Below is a small trained network, with its code and all its weights. Each question gives an input and a target symbol and asks what happens when units are switched off, that is, made to give their printed mean instead of their output.

import numpy as np


def w(rows, s, z=0):
    codes = np.array(rows[::2]) - 128.0
    scale = np.full(codes.shape[1], s)
    scale[-1] = z or s
    return codes * scale


def f(y):
    return np.maximum(y, 0)


def softmax(a):
    e = np.exp(a - a.max(-1, keepdims=True))
    return e / e.sum(-1, keepdims=True)


def log_softmax(a):
    a = a - a.max(-1, keepdims=True)
    return a - np.log(np.exp(a).sum(-1, keepdims=True))


def net(x, mask):
    ids = ['αβγδεθμξπτφψω'.index(c) for c in x.split()]
    T = len(ids)
    res = E[ids] + P[:T]
    u = 0
    for l in range(2):
        q, k, v = (res @ M[l].T for M in (Q, K, V))
        z = softmax(np.where(np.tri(T) > 0, q @ k.T / 2**0.5, -1e9)) @ v
        res = res + np.where(mask[u], z, O[l][:, -1]) @ O[l][:, :-1]
        u += 1
        y = f(res @ A[l][:, :-1].T + A[l][:, -1])
        res = res + np.where(mask[u : u + 16], y, B[l][:, -1]) @ B[l][:, :-1]
        u += 16
    return log_softmax(res[-1] @ U[:, :-1].T + U[:, -1])


Q, K, V, O, A, B = {}, {}, {}, {}, {}, {}
E = w([
[118,113,143,168,157],'α',
[112,119,129,183,160],'β',
[149,109,128,193,148],'γ',
[133,115,153,165,143],'δ',
[116,108,142,182,149],'ε',
[165,115,128,204,129],'θ',
[60,138,162,186,67],'μ',
[158,108,157,186,76],'ξ',
[145,87,183,153,59],'π',
[137,87,173,105,89],'τ',
[117,82,4,43,67],'φ',
[73,127,160,45,119],'ψ',
[187,60,156,103,150],'ω',
],0.024)
P = w([
[12,132,148,189,239],'0',
[144,152,154,129,163],'1',
[165,146,137,135,137],'2',
[159,133,125,138,114],'3',
[157,124,114,138,98],'4',
[156,109,96,138,91],'5',
[151,102,85,137,81],'6',
[142,89,69,138,72],'7',
[137,79,56,139,61],'8',
[132,68,41,142,48],'9',
[131,57,24,152,48],'10',
[125,52,9,162,38],'11',
],0.012)
Q[0] = w([
[108,155,129,137,153],'0.h1',
[137,232,103,5,139],'0.h1',
],0.017)
K[0] = w([
[120,123,170,152,84],'0.h1',
[153,221,254,167,196],'0.h1',
],0.018)
V[0] = w([
[115,191,2,69,147],'0.h1',
[170,59,178,28,146],'0.h1',
],0.0088)
O[0] = w([
[174,184,103,75,150,250],'0.h1',
[128,2,145,34,179,155],'0.h1',
],0.011,0.0014)
A[0] = w([
[133,73,118,147,158,183],'0.n1',
[70,99,178,43,139,118],'0.n2',
[226,99,119,131,127,121],'0.n3',
[162,144,84,138,172,89],'0.n4',
[73,180,137,105,85,140],'0.n5',
[162,62,127,148,107,157],'0.n6',
[109,120,251,155,140,119],'0.n7',
[135,93,132,113,162,29],'0.n8',
[135,146,164,171,219,109],'0.n9',
[202,117,75,162,117,76],'0.n10',
[172,97,100,147,75,89],'0.n11',
[127,86,149,180,123,45],'0.n12',
[203,216,187,149,85,151],'0.n13',
[197,130,143,89,195,11],'0.n14',
[64,160,142,112,18,125],'0.n15',
[215,128,209,153,117,142],'0.n16',
],0.011,0.012)
B[0] = w([
[135,198,155,71,128,240],'0.n1',
[165,194,97,178,151,179],'0.n2',
[89,153,128,137,191,220],'0.n3',
[188,97,139,118,86,157],'0.n4',
[120,108,155,86,238,172],'0.n5',
[146,202,198,154,176,252],'0.n6',
[89,36,82,123,107,206],'0.n7',
[153,77,54,150,104,143],'0.n8',
[83,120,103,3,73,159],'0.n9',
[57,119,169,56,111,185],'0.n10',
[138,95,171,94,110,187],'0.n11',
[169,57,103,172,134,181],'0.n12',
[150,85,60,170,139,215],'0.n13',
[94,89,141,166,6,164],'0.n14',
[214,161,150,97,207,221],'0.n15',
[52,134,67,93,158,199],'0.n16',
],0.0077,0.011)
Q[1] = w([
[127,118,224,253,168],'1.h1',
[101,136,249,94,213],'1.h1',
],0.012)
K[1] = w([
[253,160,183,113,66],'1.h1',
[162,129,114,48,128],'1.h1',
],0.013)
V[1] = w([
[45,254,147,149,142],'1.h1',
[55,84,201,117,35],'1.h1',
],0.0096)
O[1] = w([
[40,252,126,96,103,28],'1.h1',
[193,162,236,172,17,3],'1.h1',
],0.012,0.0043)
A[1] = w([
[85,118,108,153,163,7],'1.n1',
[247,192,135,120,38,74],'1.n2',
[83,173,168,150,79,27],'1.n3',
[157,108,106,56,118,126],'1.n4',
[180,125,58,96,105,161],'1.n5',
[154,111,224,147,145,109],'1.n6',
[89,151,50,148,135,111],'1.n7',
[122,163,61,70,131,132],'1.n8',
[168,162,90,78,80,149],'1.n9',
[84,116,101,167,126,125],'1.n10',
[116,101,134,121,205,66],'1.n11',
[113,111,172,187,79,186],'1.n12',
[156,162,114,189,111,149],'1.n13',
[235,54,140,110,180,113],'1.n14',
[115,166,33,108,64,156],'1.n15',
[134,95,114,223,76,99],'1.n16',
],0.011,0.012)
B[1] = w([
[195,126,210,254,99,157],'1.n1',
[90,31,102,95,128,181],'1.n2',
[92,226,124,132,128,139],'1.n3',
[138,139,101,195,129,173],'1.n4',
[98,120,156,198,163,178],'1.n5',
[168,160,137,122,231,177],'1.n6',
[97,99,37,53,104,188],'1.n7',
[170,117,187,188,128,193],'1.n8',
[91,110,120,176,92,161],'1.n9',
[178,117,140,137,162,159],'1.n10',
[149,105,191,64,55,209],'1.n11',
[168,255,68,121,145,181],'1.n12',
[129,53,65,64,130,151],'1.n13',
[64,165,124,146,54,252],'1.n14',
[82,130,212,111,146,174],'1.n15',
[141,71,158,57,61,168],'1.n16',
],0.0089,0.024)
U = w([
[90,150,202,148,116,2],'α',
[72,141,134,130,160,73],'β',
[91,128,129,82,102,50],'γ',
[115,130,145,105,106,110],'δ',
[115,147,104,211,92,116],'ε',
[124,109,64,79,150,206],'θ',
[148,60,94,179,194,180],'μ',
[166,97,109,166,112,193],'ξ',
[187,74,170,114,104,65],'π',
[162,137,219,206,171,247],'τ',
[83,103,139,173,118,147],'φ',
[123,87,187,60,217,203],'ψ',
[111,53,246,123,120,91],'ω',
],0.011,0.0073)

Each question gives the input, a string of symbols that net reads in full, and the target symbol t.
The units are the heads (2 rows each of Q, K, V and O) and the neurons (one row each of A and B). Each row of codes is followed by its name. A weight is (code - 128) times the scale printed after its matrix; where a second scale follows, it is the last column's (O, A, B and U).
mask holds one flag per unit, layer by layer, with each layer's heads first. A switched-off unit (its flag False) gives its mean, the last column of its rows in O or B, instead of its output. The means were averaged over made-up inputs and are rounded, as every weight is.
A unit's drop is (log p(t) with every unit on - log p(t) with that unit switched off) / (log p(t) with every unit on - log p(t) with every unit switched off).
The circuit of an input: a set's keep is (log p(t) with only the set's units on - log p(t) with every unit switched off) / (log p(t) with every unit on - log p(t) with every unit switched off). Starting from the 12 units with the biggest drops (on a tie, the unit counted first), units are removed one at a time, each time the one whose removal leaves the highest keep (on an exact tie, the one counted first), for as long as the keep stays at least 0.8.
units of the circuit, in order: the units of the circuit, biggest drop first
k most important neurons: the k neurons with the biggest drops, biggest first
top k neurons in layer l: the k neurons of layer l with the biggest drops, biggest first
input θ ψ τ β θ δ τ θ φ, target τ: most important neuron => (0.n15)
input θ ξ ξ θ θ θ θ δ μ θ π, target π: top 2 neurons in layer 0 => (0.n11; 0.n12)
input α τ α ε φ γ θ β ω θ θ, target γ: units of the circuit, in order => (1.h1; 0.h1)
input π ε μ β ω θ τ θ μ π, target π: units of the circuit, in order => (1.h1; 0.h1; 1.n12; 1.n16)
input φ α β α ψ α, target μ: 2 most important neurons => (0.n15; 1.n14)
input ω φ ξ ξ π α, target ε: top 2 neurons in layer 0 => (0.n7; 0.n2)
input π ξ θ τ θ, target τ: units of the circuit, in order => (0.h1; 1.h1; 1.n6)
input μ ω θ θ γ ω θ γ, target ω: units of the circuit, in order => (0.h1; 1.h1; 1.n11; 1.n14)
input θ γ μ ε ω β, target ω: top 4 neurons in layer 1 => (1.n11; 1.n12; 1.n14; 1.n7)
input θ τ θ τ β μ μ ω θ π μ β, target π: 4 most important neurons => (1.n16; 0.n6; 0.n3; 0.n5)
input γ δ μ δ β, target μ: top 3 neurons in layer 0 => (0.n13; 0.n15; 0.n6)
input μ θ ω ω γ, target ω: units of the circuit, in order => (0.h1; 1.n11)
input δ τ φ τ, target θ: 3 most important neurons => (0.n7; 0.n9; 1.n2)
input γ ψ ξ ω μ τ θ γ, target τ: 4 most important neurons => (0.n3; 0.n2; 0.n16; 0.n15)
input θ θ π δ, target π: most important neuron => (1.n16)
input μ θ θ, target μ: 2 most important neurons => (0.n13; 1.n14)
input μ β θ τ β θ ω ψ τ φ ε, target ψ: top 4 neurons in layer 0 => (0.n15; 0.n13; 0.n5; 0.n10)
input ω φ θ, target ε: units of the circuit, in order => (0.h1; 1.n14; 1.h1)
input π β ε θ δ ω φ π θ θ μ ξ, target π: units of the circuit, in order => (1.h1; 0.h1)
input γ β γ α γ ξ θ ξ μ φ α, target ω: 2 most important neurons => (0.n9; 0.n15)
input θ φ ω π β μ ε ψ ξ ε ω μ, target τ: top 3 neurons in layer 1 => (1.n7; 1.n14; 1.n11)
input β α ξ θ γ α γ μ ψ τ ε μ, target τ: top 2 neurons in layer 0 => (0.n15; 0.n1)
input π ψ θ θ θ π ξ μ ψ, target ψ: 2 most important neurons => (1.n14; 0.n5)
input ω φ μ, target ε: top 4 neurons in layer 0 => (0.n7; 0.n2; 0.n3; 0.n6)
input ω γ ε, target ω: 3 most important neurons => (0.n2; 0.n1; 0.n8)
input γ π τ μ α ω ε φ ε β δ ε, target ω: top 4 neurons in layer 0 => (0.n9; 0.n15; 0.n6; 0.n7)
